Below are the code and all the weights of a small trained network. Each question names an input and a class and asks about switching units off, where a switched-off unit gives its printed mean instead of its output.

import numpy as np


def w(rows, s, z=0):
    codes = np.array(rows[::2]) - 128.0
    scale = np.full(codes.shape[1], s)
    scale[-1] = z or s
    return codes * scale


def f(y):
    return np.maximum(y, 0)


def log_softmax(a):
    a = a - a.max(-1, keepdims=True)
    return a - np.log(np.exp(a).sum(-1, keepdims=True))


def net(x, mask):
    res = np.array(x, float).reshape(1, 8) / 4 @ E
    y = f(res @ A[0][:, :-1].T + A[0][:, -1])
    res = res + np.where(mask, y, B[0][:, -1]) @ B[0][:, :-1]
    return log_softmax(res[-1] @ U[:, :-1].T + U[:, -1])


A, B = {}, {}
E = w([
[214,193,99],'x0',
[203,70,152],'x1',
[128,100,3],'x2',
[128,128,128],'x3',
[128,128,127],'x4',
[129,128,129],'x5',
[128,128,128],'x6',
[128,128,128],'x7',
],0.018)
A[0] = w([
[91,182,104,73],'neuron 0',
[108,102,119,185],'neuron 1',
[95,166,116,48],'neuron 2',
[132,122,149,162],'neuron 3',
[162,152,107,95],'neuron 4',
[129,81,5,42],'neuron 5',
[199,76,146,75],'neuron 6',
[204,205,86,156],'neuron 7',
[142,138,125,2],'neuron 8',
[92,56,122,140],'neuron 9',
[74,78,138,131],'neuron 10',
[128,153,207,22],'neuron 11',
[185,73,126,46],'neuron 12',
[93,83,122,122],'neuron 13',
[158,64,151,121],'neuron 14',
[181,63,110,98],'neuron 15',
[80,196,92,115],'neuron 16',
[127,126,129,32],'neuron 17',
[128,130,129,64],'neuron 18',
],0.019,0.0059)
B[0] = w([
[46,121,96,174],'neuron 0',
[153,115,143,164],'neuron 1',
[67,137,102,158],'neuron 2',
[137,135,129,157],'neuron 3',
[133,111,164,167],'neuron 4',
[209,233,153,253],'neuron 5',
[43,140,82,193],'neuron 6',
[176,11,184,236],'neuron 7',
[130,120,142,132],'neuron 8',
[195,59,162,196],'neuron 9',
[163,85,143,199],'neuron 10',
[205,202,153,211],'neuron 11',
[71,125,128,178],'neuron 12',
[141,93,145,177],'neuron 13',
[67,155,62,184],'neuron 14',
[51,140,74,188],'neuron 15',
[44,108,81,196],'neuron 16',
[142,124,117,128],'neuron 17',
[112,121,126,128],'neuron 18',
],0.013,0.022)
U = w([
[180,4,177,90],'0',
[185,243,171,255],'1',
[45,126,111,40],'2',
],0.014,0.0057)

Each question gives the input, the list of numbers given to net, and the class t.
The units are the neurons (one row each of A and B). Each row of codes is followed by its name. A weight is (code - 128) times the scale printed after its matrix; where a second scale follows, it is the last column's (A, B and U).
mask holds one flag per neuron, in row order. A switched-off neuron (its flag False) gives its mean, the last column of its row in B, instead of its output. The means were averaged over made-up inputs and are rounded, as every weight is.
A unit's drop is (log p(t) with every unit on - log p(t) with that unit switched off) / (log p(t) with every unit on - log p(t) with every unit switched off).
The circuit of an input: a set's keep is (log p(t) with only the set's units on - log p(t) with every unit switched off) / (log p(t) with every unit on - log p(t) with every unit switched off). Starting from the 12 units with the biggest drops (on a tie, the unit counted first), units are removed one at a time, each time the one whose removal leaves the highest keep (on an exact tie, the one counted first), for as long as the keep stays at least 0.8.
units of the circuit, in order: the units of the circuit, biggest drop first
unit that matters most: the unit with the biggest drop
k most important neurons: the k neurons with the biggest drops, biggest first
drop of u: that unit's drop, to one decimal
input [3,-4,3,-3,4,-2,-7,-1], class 2: unit that matters most	neuron 16
input [4,-2,-4,5,-2,2,8,8], class 0: 2 most important neurons	[neuron 5; neuron 7]
input [5,8,8,6,2,2,-4,8], class 1: 2 most important neurons	[neuron 5; neuron 16]
input [-1,-3,-2,-2,4,8,5,1], class 2: 3 most important neurons	[neuron 5; neuron 7; neuron 11]
input [7,-8,-4,-2,2,-7,0,1], class 2: 3 most important neurons	[neuron 16; neuron 0; neuron 9]
input [7,-6,7,-4,-2,3,-1,6], class 0: 3 most important neurons	[neuron 7; neuron 11; neuron 16]
input [7,-8,0,-2,3,0,-5,-3], class 2: 4 most important neurons	[neuron 16; neuron 0; neuron 9; neuron 2]
input [1,0,2,-4,-4,7,-1,8], class 1: 3 most important neurons	[neuron 9; neuron 7; neuron 10]
input [-3,2,-4,-2,-5,5,-6,-1], class 1: 2 most important neurons	[neuron 7; neuron 11]
input [-4,3,6,1,4,0,7,7], class 1: 2 most important neurons	[neuron 5; neuron 7]
input [5,5,6,0,-8,-7,2,7], class 1: 2 most important neurons	[neuron 5; neuron 9]
input [-7,-6,2,-4,3,8,6,5], class 0: 2 most important neurons	[neuron 9; neuron 10]
input [3,7,-5,-3,-3,3,8,8], class 2: 2 most important neurons	[neuron 5; neuron 6]
input [4,6,6,-2,7,4,-5,1], class 1: units of the circuit, in order	[neuron 5]
input [5,1,5,2,1,-1,-5,3], class 0: 2 most important neurons	[neuron 7; neuron 11]
input [1,3,-3,6,-1,8,0,-7], class 1: drop of neuron 11	0.2
input [-4,6,2,4,6,5,-5,-7], class 2: drop of neuron 14	0.1
input [-6,8,7,-8,-1,1,3,-7], class 2: drop of neuron 12	0.3
